[  1.6  39.2  -9.6 -27.0   1.9 -12.7  20.6  -1.9 -13.6  -9.5 -10.2  -1.0
  17.2  -4.0   6.6   1.5   5.3   4.8 -31.0  33.0   4.0  21.2  13.1 -15.1
 -16.2 -11.4   1.6  -5.6  19.6 -18.3 -26.2   0.6] -> T
[  7.0 -39.4 -50.2 -23.0   1.3  -9.1 -18.8  16.1   8.3   7.0 -15.4  -0.1
 -17.5  -4.0 -10.4 -17.2  27.3 -12.0 -15.4  27.2  -2.1  -8.1  21.8 -13.1
  -5.6  -7.4 -12.6   4.7   7.1  -0.1 -37.1   7.3] -> T
[  0.9 -38.9 -12.8 -12.1  -0.5   6.7  32.0  -6.9   5.3  -2.2 -12.1   0.8
  16.5 -10.0   0.9  12.1  20.2 -13.7  -6.4  22.9  11.9  23.3  24.4  -1.9
   1.7 -16.8 -18.7  -7.8  11.6  17.3 -38.9  -0.5] -> Q
[ -0.7  10.6  15.8  -1.4 -10.6   7.3  10.3  15.3  11.3 -18.3  20.3  -3.1
 -30.9  -9.4  -7.4  11.2  25.1  -2.8  16.3  29.7  -8.8  15.7  24.4  16.7
  10.1  15.0  10.3  -2.0  12.5  -9.6 -60.2   0.6] -> A
[ -5.5  58.5 -15.6 -14.8  -8.1 -11.5  -2.5  11.0  -4.8  -9.2  -2.4  -3.2
 -12.8 -11.1  -1.7 -11.4  -1.0  -2.7  -4.5  15.3   3.7 -14.3   4.4  -1.3
 -20.3  12.7   1.5 -13.8  14.3   7.6 -48.9   3.1] -> Q
[  0.1 -10.3  37.8  10.7   3.6  11.2  20.3  -8.4  -3.2 -19.1  36.1 -29.4
 -38.2   1.2  -2.7  53.8  13.3   6.7  77.9  -5.1  10.4 -26.5  11.4  29.0
  17.7  22.8  19.5   0.2  10.8  28.6 -42.9   8.3] -> A
[  0.7  89.6 -15.1  19.1  14.2  -1.1  18.1   8.9  12.1 -10.1   8.4  -5.7
 -15.6 -16.5   4.6  -3.0  -8.3  -9.5 -33.6  28.5  -1.7  22.4  -3.0   3.7
   9.5  -9.2  22.5  -0.4  -0.9   8.5 -29.1 -15.9] -> Q
[  3.7   5.8 -20.5 -16.8  -2.9  26.3  -4.0  15.8  -2.5   7.2 -27.7  -8.3
   2.8  -2.2  -3.3 -17.8  12.2   1.5 -29.6   8.6  -3.2 -19.4   0.5   7.1
   4.7 -11.1   0.8  -2.0  -8.7 -11.1 -11.8  -8.9] -> Q
[ 10.1  -0.5 -33.7 -26.0   2.3   1.6   0.7  31.5   6.0 -18.6 -22.6 -16.9
  -9.8  -4.8 -12.9   6.3  26.2  -4.3  -4.8  46.6   0.0 -21.6  37.6   2.8
 -10.7 -10.3   0.8  -7.2   4.6   8.1 -30.2  -0.3] -> T
[  0.2  55.6 -13.2   6.8  -1.3   3.1   9.4  13.1  12.7   0.3  -5.4  10.3
  -6.7  -7.5   8.8  -2.8  -0.1  -4.1 -35.2  44.3  -1.1  55.2  20.7   0.5
   1.2 -17.1   5.9  -3.3  -0.5  -6.9 -38.1  -6.0] -> Q
[  1.1 -63.4   2.5 -17.8  -8.5   5.9   4.2  20.2  -5.7 -36.1  -1.7  -5.0
   2.8  -5.0   0.2  24.2  32.6 -19.0   8.8  19.2   1.9 -48.2  16.0   3.3
 -11.2  15.6  14.7  -9.0  -6.3 -17.3 -14.8  -0.1] -> G
[  9.1  42.1 -16.5 -25.3  -2.1 -18.3 -17.1   4.6  -4.1   0.0   2.7  13.4
 -23.8   4.5   3.7 -25.4   0.1  -0.3 -58.3  -6.5 -10.6  -0.5 -24.3  -7.7
   7.1 -10.4 -14.7   6.3  -2.5 -25.4 -25.6  -3.4] -> Q
[ -4.2  -1.0   6.2  -3.2  13.2  21.4  16.0   9.3   3.9  -6.7 -13.5  -0.5
  -7.3  -8.9  -1.9   2.3   4.4  -9.8  12.9  39.4   2.3  18.9  28.2   7.4
  -0.6   2.8   5.4 -13.1  18.1  -5.0 -33.3 -10.1] -> Q
[ 16.8  69.5 -32.2 -26.2   3.5   6.5  -5.5  29.1   9.6  -9.0  10.5  15.0
  -9.5  -9.0  -8.4 -38.2  16.5  -7.8 -40.6  50.0 -17.8  43.4  16.3  11.3
  -4.3  -6.6   1.8  -1.2  -9.2 -37.8  -7.5  -1.6] -> T
[  7.3  39.9 -12.3  -4.3  10.6   6.7   0.1  19.9   5.2   8.4 -17.5  -0.5
   1.6  -2.2  -2.7 -27.0  -9.3  -4.1 -46.8  36.8  -7.1  59.6  14.5  -2.0
   5.5 -18.4  -9.7  18.7  -4.1 -17.6   0.4  -6.3] -> Q
